Here is a tiny trained network, its code and every weight. The questions are about switching its units off for an input and a target symbol, where a switched-off unit gives its printed mean instead of its output.

import numpy as np


def w(rows, s, z=0):
    codes = np.array(rows[::2]) - 128.0
    scale = np.full(codes.shape[1], s)
    scale[-1] = z or s
    return codes * scale


def norm(h):
    return h / np.sqrt((h * h).mean(-1, keepdims=True) + 1e-5)


def f(y):
    return y / 2 * (1 + np.tanh(0.7978845608 * (y + 0.044715 * y**3)))


def softmax(a):
    e = np.exp(a - a.max(-1, keepdims=True))
    return e / e.sum(-1, keepdims=True)


def log_softmax(a):
    a = a - a.max(-1, keepdims=True)
    return a - np.log(np.exp(a).sum(-1, keepdims=True))


def net(x, mask):
    ids = ['Φδεζηλπσω'.index(c) for c in x.split()]
    T = len(ids)
    res = E[ids] + P[:T]
    r = norm(res)
    for j in range(3):
        rows = slice(3 * j, 3 * j + 3)
        q, k, v = (r @ M[0][rows].T for M in (Q, K, V))
        z = softmax(np.where(np.tri(T) > 0, q @ k.T / 3**0.5, -1e9)) @ v
        o = O[0][rows]
        res = res + np.where(mask[j], z, o[:, -1]) @ o[:, :-1]
    y = f(norm(res) @ A[0][:, :-1].T + A[0][:, -1])
    res = res + np.where(mask[3:19], y, B[0][:, -1]) @ B[0][:, :-1]
    return log_softmax(norm(res)[-1] @ U[:, :-1].T + U[:, -1])


Q, K, V, O, A, B = {}, {}, {}, {}, {}, {}
E = w([
[161,97,182,183,76,86,186,148,116,99,189],'Φ',
[130,148,97,121,217,88,44,194,172,83,198],'δ',
[97,101,107,224,158,196,114,148,46,106,134],'ε',
[73,223,169,180,217,127,177,146,142,115,179],'ζ',
[85,18,112,156,204,122,169,34,154,96,82],'η',
[102,110,90,116,174,131,43,72,225,226,208],'λ',
[31,91,111,82,105,112,127,168,214,140,75],'π',
[34,150,137,189,206,113,128,159,116,197,114],'σ',
[69,173,241,154,208,7,113,159,146,94,103],'ω',
],0.015)
P = w([
[153,21,194,106,166,136,208,85,97,146,172],'0',
[46,108,112,4,164,149,135,142,6,26,220],'1',
[174,212,83,68,86,204,166,101,100,19,121],'2',
[110,86,63,132,105,82,107,187,83,127,153],'3',
[202,170,105,94,161,245,184,141,177,97,105],'4',
[101,95,74,183,71,82,98,145,122,147,136],'5',
[225,161,160,139,150,254,158,149,230,118,73],'6',
[112,103,118,167,125,111,94,178,159,210,134],'7',
],0.0093)
Q[0] = w([
[102,120,142,125,132,98,111,172,151,143,145],'head 0',
[112,93,130,103,127,132,115,168,92,153,115],'head 0',
[179,156,139,89,64,101,127,123,103,146,116],'head 0',
[93,62,103,169,143,124,122,132,134,123,137],'head 1',
[118,118,167,142,167,102,122,103,149,157,150],'head 1',
[160,111,130,97,81,129,123,97,115,121,158],'head 1',
[199,254,51,87,89,167,147,58,128,37,50],'head 2',
[103,165,121,74,67,82,97,98,37,125,117],'head 2',
[180,148,191,86,158,250,120,141,184,126,80],'head 2',
],0.0096)
K[0] = w([
[162,131,182,147,120,173,97,135,137,129,80],'head 0',
[135,129,120,124,185,143,177,122,170,95,128],'head 0',
[94,84,171,79,116,136,158,75,80,74,213],'head 0',
[179,155,142,132,148,156,116,150,184,133,88],'head 1',
[149,120,99,196,109,162,134,146,170,113,100],'head 1',
[110,113,157,65,113,135,181,141,103,113,167],'head 1',
[23,94,39,77,144,45,159,141,37,107,225],'head 2',
[117,107,186,13,163,170,182,131,59,145,167],'head 2',
[1,100,155,225,68,68,66,69,139,97,193],'head 2',
],0.0086)
V[0] = w([
[22,168,100,143,157,202,146,70,173,156,138],'head 0',
[95,127,191,188,31,82,173,205,142,178,150],'head 0',
[122,96,70,133,198,172,78,188,88,106,160],'head 0',
[191,179,148,117,91,180,121,105,109,43,128],'head 1',
[79,108,63,116,65,182,150,176,207,69,185],'head 1',
[255,110,80,149,76,128,141,103,103,199,154],'head 1',
[103,191,97,170,165,209,158,103,114,105,69],'head 2',
[163,109,136,141,75,129,188,88,110,123,154],'head 2',
[206,230,84,85,141,117,169,103,162,174,168],'head 2',
],0.0077)
O[0] = w([
[132,146,56,118,166,127,130,109,107,95,185,134],'head 0',
[146,116,64,150,156,207,129,119,111,180,82,206],'head 0',
[80,157,110,144,198,117,82,84,68,33,84,232],'head 0',
[77,111,202,163,164,156,125,117,149,139,109,130],'head 1',
[161,183,99,170,217,132,134,119,181,154,110,217],'head 1',
[255,66,123,145,120,156,116,75,97,159,109,1],'head 1',
[142,100,123,124,175,181,201,110,134,77,95,109],'head 2',
[132,160,90,132,84,144,105,19,188,93,168,212],'head 2',
[165,219,178,105,121,171,110,143,139,134,153,57],'head 2',
],0.0092,0.0044)
A[0] = w([
[51,102,75,128,171,168,70,54,90,234,115,118],'neuron 0',
[215,98,171,154,112,166,200,190,87,149,74,12],'neuron 1',
[116,168,102,180,91,130,92,92,131,150,176,92],'neuron 2',
[149,139,119,139,91,75,171,82,204,132,120,173],'neuron 3',
[25,189,132,64,141,117,123,125,121,41,118,166],'neuron 4',
[167,102,129,213,93,163,162,123,150,140,116,56],'neuron 5',
[145,159,44,135,120,241,71,83,90,166,97,214],'neuron 6',
[112,122,122,117,170,130,58,135,161,202,100,176],'neuron 7',
[149,182,144,144,104,53,131,179,192,38,195,177],'neuron 8',
[112,61,93,206,126,95,146,172,159,116,163,146],'neuron 9',
[117,121,135,179,118,143,83,159,108,46,144,155],'neuron 10',
[167,92,179,115,40,108,130,73,124,99,185,5],'neuron 11',
[130,128,112,56,96,140,72,102,111,146,73,60],'neuron 12',
[142,108,106,34,150,115,94,140,141,50,186,143],'neuron 13',
[136,97,122,149,140,101,157,191,155,73,149,85],'neuron 14',
[116,147,78,175,133,101,47,166,138,1,103,201],'neuron 15',
],0.0075,0.0029)
B[0] = w([
[120,164,59,157,114,78,110,25,128,162,128,163],'neuron 0',
[179,244,124,93,92,105,60,105,167,57,92,153],'neuron 1',
[135,194,117,101,115,169,163,159,63,122,154,168],'neuron 2',
[119,142,189,206,152,88,190,111,185,142,164,167],'neuron 3',
[157,28,202,203,101,148,105,166,226,148,134,254],'neuron 4',
[75,147,120,126,142,169,137,107,113,73,145,173],'neuron 5',
[95,63,153,217,115,195,195,169,113,184,165,170],'neuron 6',
[145,159,158,106,95,88,190,124,125,203,124,144],'neuron 7',
[139,155,122,132,146,151,167,77,116,219,129,216],'neuron 8',
[90,175,89,95,104,192,124,108,153,121,107,191],'neuron 9',
[121,137,117,111,135,101,173,158,94,255,63,187],'neuron 10',
[72,149,132,12,206,117,167,124,114,224,89,146],'neuron 11',
[81,88,98,145,129,121,37,143,135,94,128,116],'neuron 12',
[232,150,210,132,93,173,147,162,92,149,191,165],'neuron 13',
[60,70,147,69,123,102,179,103,148,93,67,167],'neuron 14',
[222,127,66,93,123,95,160,87,134,218,137,244],'neuron 15',
],0.0057,0.0089)
U = w([
[128,31,156,166,142,67,219,123,140,174,186,251],'Φ',
[50,233,51,33,186,80,173,111,83,108,63,188],'δ',
[118,151,208,158,192,253,143,183,179,16,170,96],'ε',
[90,128,236,157,150,14,76,159,101,126,47,79],'ζ',
[251,149,133,93,162,64,110,172,77,103,128,128],'η',
[119,162,144,149,77,122,87,33,150,140,172,114],'λ',
[48,107,103,93,64,120,98,223,194,132,68,39],'π',
[124,60,127,123,206,74,132,32,134,9,99,2],'σ',
[155,84,58,152,133,135,134,186,29,52,92,144],'ω',
],0.0057,0.0027)

Each question gives the input, a string of symbols that net reads in full, and the target symbol t.
The units are the heads (3 rows each of Q, K, V and O) and the neurons (one row each of A and B). Each row of codes is followed by its name. A weight is (code - 128) times the scale printed after its matrix; where a second scale follows, it is the last column's (O, A, B and U).
mask holds one flag per unit, heads first, then neurons. A switched-off unit (its flag False) gives its mean, the last column of its rows in O or B, instead of its output. The means were averaged over made-up inputs and are rounded, as every weight is.
A unit's drop is (log p(t) with every unit on - log p(t) with that unit switched off) / (log p(t) with every unit on - log p(t) with every unit switched off).
The circuit of an input: a set's keep is (log p(t) with only the set's units on - log p(t) with every unit switched off) / (log p(t) with every unit on - log p(t) with every unit switched off). Starting from the 12 units with the biggest drops (on a tie, the unit counted first), units are removed one at a time, each time the one whose removal leaves the highest keep (on an exact tie, the one counted first), for as long as the keep stays at least 0.8.
circuit, biggest first: the units of the circuit, biggest drop first
most important unit: the unit with the biggest drop
top k neurons: the k neurons with the biggest drops, biggest first
heads that matter: for each layer, one digit per head in row order, 1 if its drop is at least 0.15 and else 0, layers parted by /
drop of u: that unit's drop, to one decimal
input π Φ σ ζ ζ π ζ δ, target ε: circuit, biggest first -> head 2
input Φ λ η, target Φ: top 2 neurons -> neuron 4; neuron 15
input Φ ζ π, target ε: circuit, biggest first -> head 2; neuron 4
input η ε ε σ ε δ, target σ: circuit, biggest first -> head 2; head 0
input ζ η π, target Φ: heads that matter -> 100
input Φ σ Φ, target δ: circuit, biggest first -> neuron 4; head 0; neuron 1; head 2
input ω ε ζ, target Φ: circuit, biggest first -> neuron 4; head 2
input λ Φ δ δ ζ δ η, target ζ: circuit, biggest first -> head 2; head 0
input ε Φ ζ π Φ, target δ: circuit, biggest first -> neuron 4; head 2; neuron 9
input δ ε λ, target Φ: top 2 neurons -> neuron 4; neuron 13
input Φ λ Φ Φ δ ε, target ζ: heads that matter -> 101
input η δ ε Φ ζ, target λ: heads that matter -> 001
input λ λ Φ, target η: circuit, biggest first -> head 2; head 1
input Φ δ ζ Φ λ δ, target η: heads that matter -> 001
input δ ω λ, target Φ: circuit, biggest first -> neuron 4; head 2; head 0
input ζ ε ζ ε ζ ε, target ε: heads that matter -> 011
input Φ δ λ ε ε λ Φ, target η: heads that matter -> 111
input ζ ζ ζ Φ, target ε: heads that matter -> 001
input π ζ δ Φ Φ δ δ, target η: most important unit -> neuron 15
input Φ Φ Φ π Φ Φ Φ Φ, target λ: top 2 neurons -> neuron 1; neuron 4
input Φ Φ Φ δ Φ ζ ζ ε, target ε: top neuron -> neuron 8
input ε ω ζ Φ Φ ω, target λ: drop of head 2 -> 0.9
input Φ η ε, target Φ: drop of neuron 15 -> 0.3
input σ λ Φ λ ε Φ Φ, target λ: drop of neuron 4 -> 0.2
input λ ζ ζ ζ, target ε: drop of neuron 0 -> 0.1
